Here is a tiny trained network, its code and every weight. The questions are about switching its units off for an input and a class, where a switched-off unit gives its printed mean instead of its output.

import numpy as np


def w(rows, s, z=0):
    codes = np.array(rows[::2]) - 128.0
    scale = np.full(codes.shape[1], s)
    scale[-1] = z or s
    return codes * scale


def f(y):
    return y / 2 * (1 + np.tanh(0.7978845608 * (y + 0.044715 * y**3)))


def log_softmax(a):
    a = a - a.max(-1, keepdims=True)
    return a - np.log(np.exp(a).sum(-1, keepdims=True))


def net(x, mask):
    res = np.array(x, float).reshape(1, 8) / 4 @ E
    y = f(res @ A[0][:, :-1].T + A[0][:, -1])
    res = res + np.where(mask, y, B[0][:, -1]) @ B[0][:, :-1]
    return log_softmax(res[-1] @ U[:, :-1].T + U[:, -1])


A, B = {}, {}
E = w([
[142,119,132,127,111,129,129,124,134],'x0',
[60,216,78,28,21,134,68,86,181],'x1',
[114,63,50,40,140,123,242,88,109],'x2',
[165,152,70,202,180,119,120,7,200],'x3',
[122,124,121,131,129,128,122,131,125],'x4',
[134,127,126,126,128,130,125,128,127],'x5',
[112,133,122,129,145,126,127,137,134],'x6',
[135,131,132,124,127,126,128,120,117],'x7',
],0.014)
A[0] = w([
[107,202,94,71,60,130,97,119,146,143],'neuron 1',
[118,78,46,49,124,124,249,85,143,48],'neuron 2',
[101,174,84,49,91,140,57,104,167,93],'neuron 3',
[111,127,155,85,110,155,105,186,96,8],'neuron 4',
[95,142,146,143,123,82,141,106,104,93],'neuron 5',
[115,134,159,133,134,141,106,121,135,21],'neuron 6',
[107,118,145,141,137,149,139,123,137,42],'neuron 7',
[127,195,191,190,97,150,46,144,156,83],'neuron 8',
[106,186,106,138,72,110,136,106,134,34],'neuron 9',
[122,153,180,161,110,125,54,127,143,86],'neuron 10',
[86,139,152,96,97,119,89,72,142,120],'neuron 11',
[122,139,186,84,107,147,150,221,108,38],'neuron 12',
[128,142,97,177,133,121,130,80,160,22],'neuron 13',
[133,94,113,134,131,132,187,117,101,72],'neuron 14',
[168,166,65,158,143,150,139,134,172,49],'neuron 15',
[143,181,159,187,109,128,60,162,147,41],'neuron 16',
[145,164,156,136,119,176,141,126,137,25],'neuron 17',
[153,161,70,200,154,130,106,22,179,37],'neuron 18',
[95,115,157,102,77,128,128,199,102,65],'neuron 19',
[180,62,184,203,192,121,167,150,95,73],'neuron 20',
[124,134,81,109,138,162,156,122,107,2],'neuron 21',
[162,128,180,171,160,114,68,157,125,127],'neuron 22',
],0.013,0.0051)
B[0] = w([
[130,145,130,199,174,177,126,127,185,215],'neuron 1',
[86,174,51,74,77,111,144,156,76,248],'neuron 2',
[112,134,155,198,166,187,173,136,194,215],'neuron 3',
[175,80,159,111,124,81,107,104,123,172],'neuron 4',
[120,109,127,134,122,134,128,124,112,125],'neuron 5',
[106,138,130,111,137,107,159,128,139,136],'neuron 6',
[135,121,128,133,132,142,134,117,109,126],'neuron 7',
[85,146,61,85,74,114,147,161,101,225],'neuron 8',
[140,129,144,138,138,164,128,157,147,163],'neuron 9',
[119,128,76,86,109,133,164,122,112,192],'neuron 10',
[140,159,133,159,156,155,142,118,152,175],'neuron 11',
[161,96,179,124,145,73,96,85,79,191],'neuron 12',
[139,96,167,101,155,116,95,115,109,176],'neuron 13',
[126,151,111,141,102,168,131,145,139,172],'neuron 14',
[121,116,176,106,139,132,120,122,101,165],'neuron 15',
[114,157,91,98,100,118,174,140,88,202],'neuron 16',
[144,146,137,121,98,121,144,150,130,133],'neuron 17',
[200,43,192,107,132,21,63,118,63,240],'neuron 18',
[160,77,180,96,151,92,68,91,97,185],'neuron 19',
[117,176,128,205,192,191,141,120,249,250],'neuron 20',
[122,120,115,122,84,113,139,156,135,148],'neuron 21',
[95,142,80,113,95,163,139,131,120,201],'neuron 22',
],0.013,0.024)
U = w([
[135,158,162,199,159,179,130,127,173,255],'0',
[111,165,50,27,89,126,140,140,99,96],'1',
[174,92,251,78,142,69,75,108,96,28],'2',
],0.011,0.0049)

Each question gives the input, the list of numbers given to net, and the class t.
The units are the neurons (one row each of A and B). Each row of codes is followed by its name. A weight is (code - 128) times the scale printed after its matrix; where a second scale follows, it is the last column's (A, B and U).
mask holds one flag per neuron, in row order. A switched-off neuron (its flag False) gives its mean, the last column of its row in B, instead of its output. The means were averaged over made-up inputs and are rounded, as every weight is.
A unit's drop is (log p(t) with every unit on - log p(t) with that unit switched off) / (log p(t) with every unit on - log p(t) with every unit switched off).
The circuit of an input: a set's keep is (log p(t) with only the set's units on - log p(t) with every unit switched off) / (log p(t) with every unit on - log p(t) with every unit switched off). Starting from the 12 units with the biggest drops (on a tie, the unit counted first), units are removed one at a time, each time the one whose removal leaves the highest keep (on an exact tie, the one counted first), for as long as the keep stays at least 0.8.
circuit, biggest first: the units of the circuit, biggest drop first
unit that matters most: the unit with the biggest drop
k most important neurons: the k neurons with the biggest drops, biggest first
drop of u: that unit's drop, to one decimal
input [6,-4,3,-3,-5,1,-7,-6], class 0: circuit, biggest first -> [neuron 20]
input [-1,8,-7,-3,3,-4,-5,-4], class 0: 3 most important neurons -> [neuron 3; neuron 1; neuron 2]
input [-6,-4,-5,-6,-7,7,8,0], class 2: 3 most important neurons -> [neuron 12; neuron 2; neuron 19]
input [7,7,-7,-2,-1,4,2,-4], class 0: 3 most important neurons -> [neuron 3; neuron 1; neuron 2]
input [-3,5,-2,4,0,-7,5,8], class 0: 2 most important neurons -> [neuron 3; neuron 1]
input [-7,2,-2,-1,-7,-4,-2,1], class 0: 4 most important neurons -> [neuron 2; neuron 18; neuron 22; neuron 1]
input [1,-6,-7,8,-4,-6,3,4], class 2: 2 most important neurons -> [neuron 18; neuron 2]
input [8,-7,-8,-5,6,7,-1,6], class 1: 3 most important neurons -> [neuron 8; neuron 22; neuron 16]
input [-4,-3,-4,-1,-1,7,-8,0], class 1: 2 most important neurons -> [neuron 3; neuron 1]
input [6,5,-3,-7,-4,0,-7,-5], class 2: 2 most important neurons -> [neuron 19; neuron 12]
input [4,8,-6,-2,0,2,8,4], class 0: 2 most important neurons -> [neuron 3; neuron 1]
input [4,2,-5,5,2,-2,4,-2], class 1: 2 most important neurons -> [neuron 8; neuron 16]
input [-7,-7,-3,8,-6,-7,8,5], class 2: drop of neuron 13 -> 0.3
input [6,3,-2,8,3,6,2,2], class 2: unit that matters most -> neuron 18
input [8,8,-7,-3,-3,-2,4,2], class 0: drop of neuron 1 -> 3.0
input [-4,-1,6,-7,-1,4,6,-7], class 2: drop of neuron 4 -> 0.3
